Here is a tiny trained network, its code and every weight. The questions are about switching its units off for an input and a class, where a switched-off unit gives its printed mean instead of its output.

import numpy as np


def w(rows, s, z=0):
    codes = np.array(rows[::2]) - 128.0
    scale = np.full(codes.shape[1], s)
    scale[-1] = z or s
    return codes * scale


def f(y):
    return y / 2 * (1 + np.tanh(0.7978845608 * (y + 0.044715 * y**3)))


def log_softmax(a):
    a = a - a.max(-1, keepdims=True)
    return a - np.log(np.exp(a).sum(-1, keepdims=True))


def net(x, mask):
    res = np.array(x, float).reshape(1, 4) / 4 @ E
    y = f(res @ A[0][:, :-1].T + A[0][:, -1])
    res = res + np.where(mask, y, B[0][:, -1]) @ B[0][:, :-1]
    return log_softmax(res[-1] @ U[:, :-1].T + U[:, -1])


A, B = {}, {}
E = w([
[108,100,176,195,16,6],'x0',
[73,54,145,46,240,9],'x1',
[155,43,254,208,205,188],'x2',
[54,44,164,50,29,211],'x3',
],0.0056)
A[0] = w([
[142,100,144,81,90,147,3],'n0',
[195,165,102,221,192,76,78],'n1',
[86,102,140,84,172,76,48],'n2',
[185,178,105,179,46,181,103],'n3',
[123,176,45,49,71,80,49],'n4',
[109,53,105,67,189,72,37],'n5',
[47,69,126,79,102,232,63],'n6',
[111,108,188,222,13,2,56],'n7',
[168,113,171,220,201,135,84],'n8',
[48,40,179,97,20,148,65],'n9',
[142,192,139,208,26,174,97],'n10',
[177,146,70,176,93,226,114],'n11',
[149,171,107,181,57,188,43],'n12',
[123,178,38,58,131,136,123],'n13',
[71,90,133,59,186,62,67],'n14',
[101,167,26,78,95,94,63],'n15',
[81,60,149,81,67,178,47],'n16',
[168,136,74,74,216,223,121],'n17',
[49,74,199,82,44,165,75],'n18',
[65,81,127,58,176,30,86],'n19',
[125,141,60,105,67,60,58],'n20',
[193,178,112,180,174,71,58],'n21',
[191,162,74,231,171,57,64],'n22',
[144,56,228,189,173,160,69],'n23',
[155,48,232,165,190,177,124],'n24',
[176,181,119,175,70,197,105],'n25',
[82,189,51,69,91,91,62],'n26',
],0.0072,0.0029)
B[0] = w([
[182,147,112,112,106,119,123],'n0',
[143,154,91,94,104,99,210],'n1',
[168,103,170,122,139,98,158],'n2',
[158,93,167,113,155,86,235],'n3',
[176,111,159,196,65,166,197],'n4',
[167,116,166,112,141,95,179],'n5',
[162,168,78,83,108,107,218],'n6',
[12,230,177,64,185,190,240],'n7',
[143,150,116,135,85,136,202],'n8',
[139,145,86,97,111,112,238],'n9',
[160,90,168,113,175,86,244],'n10',
[141,107,173,103,174,89,237],'n11',
[157,110,159,130,153,87,204],'n12',
[102,158,159,171,93,156,202],'n13',
[167,110,168,119,158,94,192],'n14',
[154,139,156,185,71,162,190],'n15',
[168,149,81,112,92,94,194],'n16',
[54,201,161,82,159,173,228],'n17',
[148,148,83,101,112,112,227],'n18',
[157,106,176,116,136,95,215],'n19',
[129,148,155,158,119,156,167],'n20',
[169,146,67,91,103,103,183],'n21',
[147,155,77,98,97,105,209],'n22',
[169,135,138,205,49,165,226],'n23',
[131,142,144,180,62,167,252],'n24',
[152,107,159,111,158,89,229],'n25',
[154,129,151,179,80,151,190],'n26',
],0.011,0.005)
U = w([
[145,121,139,221,77,169,108],'0',
[161,65,174,112,179,87,80],'1',
[54,182,142,93,157,172,161],'2',
[157,139,7,96,108,107,85],'3',
[47,79,99,147,162,153,252],'4',
],0.014,0.0042)

Each question gives the input, the list of numbers given to net, and the class t.
The units are the neurons (one row each of A and B). Each row of codes is followed by its name. A weight is (code - 128) times the scale printed after its matrix; where a second scale follows, it is the last column's (A, B and U).
mask holds one flag per neuron, in row order. A switched-off neuron (its flag False) gives its mean, the last column of its row in B, instead of its output. The means were averaged over made-up inputs and are rounded, as every weight is.
A unit's drop is (log p(t) with every unit on - log p(t) with that unit switched off) / (log p(t) with every unit on - log p(t) with every unit switched off).
The circuit of an input: a set's keep is (log p(t) with only the set's units on - log p(t) with every unit switched off) / (log p(t) with every unit on - log p(t) with every unit switched off). Starting from the 12 units with the biggest drops (on a tie, the unit counted first), units are removed one at a time, each time the one whose removal leaves the highest keep (on an exact tie, the one counted first), for as long as the keep stays at least 0.8.
units of the circuit, in order: the units of the circuit, biggest drop first
most important unit: the unit with the biggest drop
k most important neurons: the k neurons with the biggest drops, biggest first
drop when u is switched off: that unit's drop, to one decimal
input [3,-1,2,4], class 3: most important unit : n17
input [-7,3,6,8], class 3: units of the circuit, in order : (n6; n16)
input [-6,-7,-2,-7], class 1: units of the circuit, in order : (n11; n3)
input [5,-4,4,-6], class 3: units of the circuit, in order : (n22; n1)
input [-5,8,-7,7], class 1: 2 most important neurons : (n14; n19)
input [1,6,8,-7], class 0: 2 most important neurons : (n23; n24)
input [-7,-1,7,8], class 3: 4 most important neurons : (n6; n16; n18; n7)
input [-2,2,-7,-7], class 0: 2 most important neurons : (n4; n15)
input [-4,8,8,-6], class 0: 3 most important neurons : (n24; n23; n8)
input [5,-5,4,-5], class 1: units of the circuit, in order : (n10; n3)
input [1,6,-6,-1], class 0: 3 most important neurons : (n4; n15; n26)
input [-7,-5,4,-7], class 2: 2 most important neurons : (n17; n6)
input [7,-5,-6,7], class 2: 3 most important neurons : (n7; n23; n20)
input [4,7,7,5], class 0: units of the circuit, in order : (n23)
input [-5,-6,-1,-6], class 1: 4 most important neurons : (n11; n7; n3; n25)
input [5,-4,-4,-5], class 2: 2 most important neurons : (n7; n23)
input [7,0,2,6], class 2: drop when n7 is switched off : 1.8
input [8,-2,7,-4], class 2: drop when n7 is switched off : 1.9
input [-1,-7,2,-6], class 1: drop when n24 is switched off : 0.0
input [6,6,-3,8], class 3: most important unit : n9
